Below is a small trained network, with its code and all its weights. Each question gives an input and a class and asks what happens when units are switched off, that is, made to give their printed mean instead of their output.

import numpy as np


def w(rows, s, z=0):
    codes = np.array(rows[::2]) - 128.0
    scale = np.full(codes.shape[1], s)
    scale[-1] = z or s
    return codes * scale


def f(y):
    return y / 2 * (1 + np.tanh(0.7978845608 * (y + 0.044715 * y**3)))


def log_softmax(a):
    a = a - a.max(-1, keepdims=True)
    return a - np.log(np.exp(a).sum(-1, keepdims=True))


def net(x, mask):
    res = np.array(x, float).reshape(1, 4) / 4 @ E
    y = f(res @ A[0][:, :-1].T + A[0][:, -1])
    res = res + np.where(mask, y, B[0][:, -1]) @ B[0][:, :-1]
    return log_softmax(res[-1] @ U[:, :-1].T + U[:, -1])


A, B = {}, {}
E = w([
[111,78,97,254,77,182,206,110,217],'x0',
[23,54,57,143,191,61,31,127,161],'x1',
[63,86,133,95,19,218,59,183,86],'x2',
[237,91,88,176,97,135,49,11,75],'x3',
],0.006)
A[0] = w([
[53,53,48,152,181,47,62,110,187,127],'neuron 0',
[117,63,88,233,47,214,188,118,223,39],'neuron 1',
[194,189,160,113,82,176,199,130,110,1],'neuron 2',
[150,190,178,1,153,112,58,148,25,57],'neuron 3',
[182,179,191,114,98,170,187,123,105,123],'neuron 4',
[54,140,170,71,150,119,202,199,171,59],'neuron 5',
[187,176,119,159,214,40,186,84,178,84],'neuron 6',
[192,104,119,135,107,136,67,37,46,95],'neuron 7',
[52,154,180,96,143,134,181,192,160,89],'neuron 8',
[79,90,148,105,31,197,83,165,96,83],'neuron 9',
[126,85,109,228,80,201,198,117,212,62],'neuron 10',
[202,188,182,129,94,172,191,139,127,107],'neuron 11',
[59,167,181,95,150,120,180,202,183,84],'neuron 12',
[221,97,97,147,120,156,64,55,47,70],'neuron 13',
[63,166,188,80,136,115,177,217,143,142],'neuron 14',
[178,168,135,161,215,26,200,74,169,85],'neuron 15',
[167,174,183,28,144,72,50,151,27,34],'neuron 16',
[38,69,47,145,198,62,62,128,161,84],'neuron 17',
[197,104,63,175,97,151,93,55,98,63],'neuron 18',
[89,87,137,114,46,218,74,175,75,64],'neuron 19',
[186,187,197,131,88,161,187,124,101,92],'neuron 20',
[67,162,166,86,162,133,171,202,184,119],'neuron 21',
],0.0058,0.0028)
B[0] = w([
[123,175,92,67,108,205,49,196,52,253],'neuron 0',
[61,197,125,77,194,84,182,115,148,224],'neuron 1',
[132,199,60,7,101,177,64,188,91,172],'neuron 2',
[45,200,127,112,204,84,191,106,138,223],'neuron 3',
[118,155,89,100,129,196,73,183,62,190],'neuron 4',
[166,120,77,156,89,121,114,64,156,187],'neuron 5',
[133,65,224,2,40,79,113,180,160,229],'neuron 6',
[184,115,57,168,109,114,151,57,184,207],'neuron 7',
[179,116,79,170,100,120,133,65,170,181],'neuron 8',
[136,76,214,33,66,63,143,156,190,183],'neuron 9',
[25,223,111,64,229,77,204,127,143,214],'neuron 10',
[128,154,96,90,127,188,66,187,84,196],'neuron 11',
[186,117,71,171,94,123,123,81,162,189],'neuron 12',
[173,132,86,152,103,115,129,73,180,211],'neuron 13',
[165,108,83,208,114,129,140,64,163,201],'neuron 14',
[119,90,206,29,52,103,115,167,160,236],'neuron 15',
[76,188,111,101,208,80,180,117,162,212],'neuron 16',
[134,183,72,69,97,201,52,188,73,239],'neuron 17',
[165,143,92,128,114,107,135,70,165,191],'neuron 18',
[143,88,203,34,56,67,142,142,198,185],'neuron 19',
[130,158,76,85,114,190,69,191,74,189],'neuron 20',
[194,107,73,189,99,131,108,62,167,192],'neuron 21',
],0.0072,0.0054)
U = w([
[121,148,87,116,123,222,76,189,64,105],'0',
[55,169,131,122,225,82,183,114,143,106],'1',
[193,101,81,172,95,127,130,57,160,107],'2',
[132,73,253,94,62,92,126,163,153,110],'3',
[123,88,173,187,157,162,132,143,92,253],'4',
[133,79,198,187,168,159,138,147,100,68],'5',
],0.014,0.013)

Each question gives the input, the list of numbers given to net, and the class t.
The units are the neurons (one row each of A and B). Each row of codes is followed by its name. A weight is (code - 128) times the scale printed after its matrix; where a second scale follows, it is the last column's (A, B and U).
mask holds one flag per neuron, in row order. A switched-off neuron (its flag False) gives its mean, the last column of its row in B, instead of its output. The means were averaged over made-up inputs and are rounded, as every weight is.
A unit's drop is (log p(t) with every unit on - log p(t) with that unit switched off) / (log p(t) with every unit on - log p(t) with every unit switched off).
The circuit of an input: a set's keep is (log p(t) with only the set's units on - log p(t) with every unit switched off) / (log p(t) with every unit on - log p(t) with every unit switched off). Starting from the 12 units with the biggest drops (on a tie, the unit counted first), units are removed one at a time, each time the one whose removal leaves the highest keep (on an exact tie, the one counted first), for as long as the keep stays at least 0.8.
units of the circuit, in order: the units of the circuit, biggest drop first
unit that matters most: the unit with the biggest drop
top k neurons: the k neurons with the biggest drops, biggest first
drop when u is switched off: that unit's drop, to one decimal
input [-3,-6,3,8], class 2: top 2 neurons => neuron 7; neuron 13
input [6,-5,-3,3], class 1: unit that matters most => neuron 10
input [0,0,0,-3], class 4: top 3 neurons => neuron 7; neuron 13; neuron 18
input [7,-2,6,7], class 1: top 2 neurons => neuron 10; neuron 1
input [2,-3,-4,0], class 3: units of the circuit, in order => neuron 6; neuron 15
input [1,-6,7,6], class 3: top 2 neurons => neuron 19; neuron 9
input [4,2,6,-1], class 3: top 2 neurons => neuron 9; neuron 19
input [-5,5,7,-5], class 3: top 2 neurons => neuron 9; neuron 19
input [-4,-5,5,6], class 2: top 3 neurons => neuron 7; neuron 13; neuron 0
input [-2,-1,-2,-1], class 4: top 2 neurons => neuron 10; neuron 1
input [7,-2,-6,2], class 1: top 2 neurons => neuron 10; neuron 1
input [-7,-4,-3,7], class 1: top 2 neurons => neuron 3; neuron 16
input [-2,8,-1,6], class 0: top 2 neurons => neuron 0; neuron 17
input [-6,3,-1,6], class 1: units of the circuit, in order => neuron 16
input [1,1,-8,7], class 3: top 2 neurons => neuron 6; neuron 15
input [7,5,4,-4], class 1: top 2 neurons => neuron 1; neuron 10
input [4,2,7,5], class 3: drop when neuron 9 is switched off => 0.2
input [3,1,5,-8], class 2: drop when neuron 20 is switched off => 0.0
input [5,-6,-4,-7], class 2: drop when neuron 12 is switched off => 0.4
input [1,7,8,-4], class 3: units of the circuit, in order => neuron 9
input [0,5,-1,-6], class 2: drop when neuron 5 is switched off => 0.1
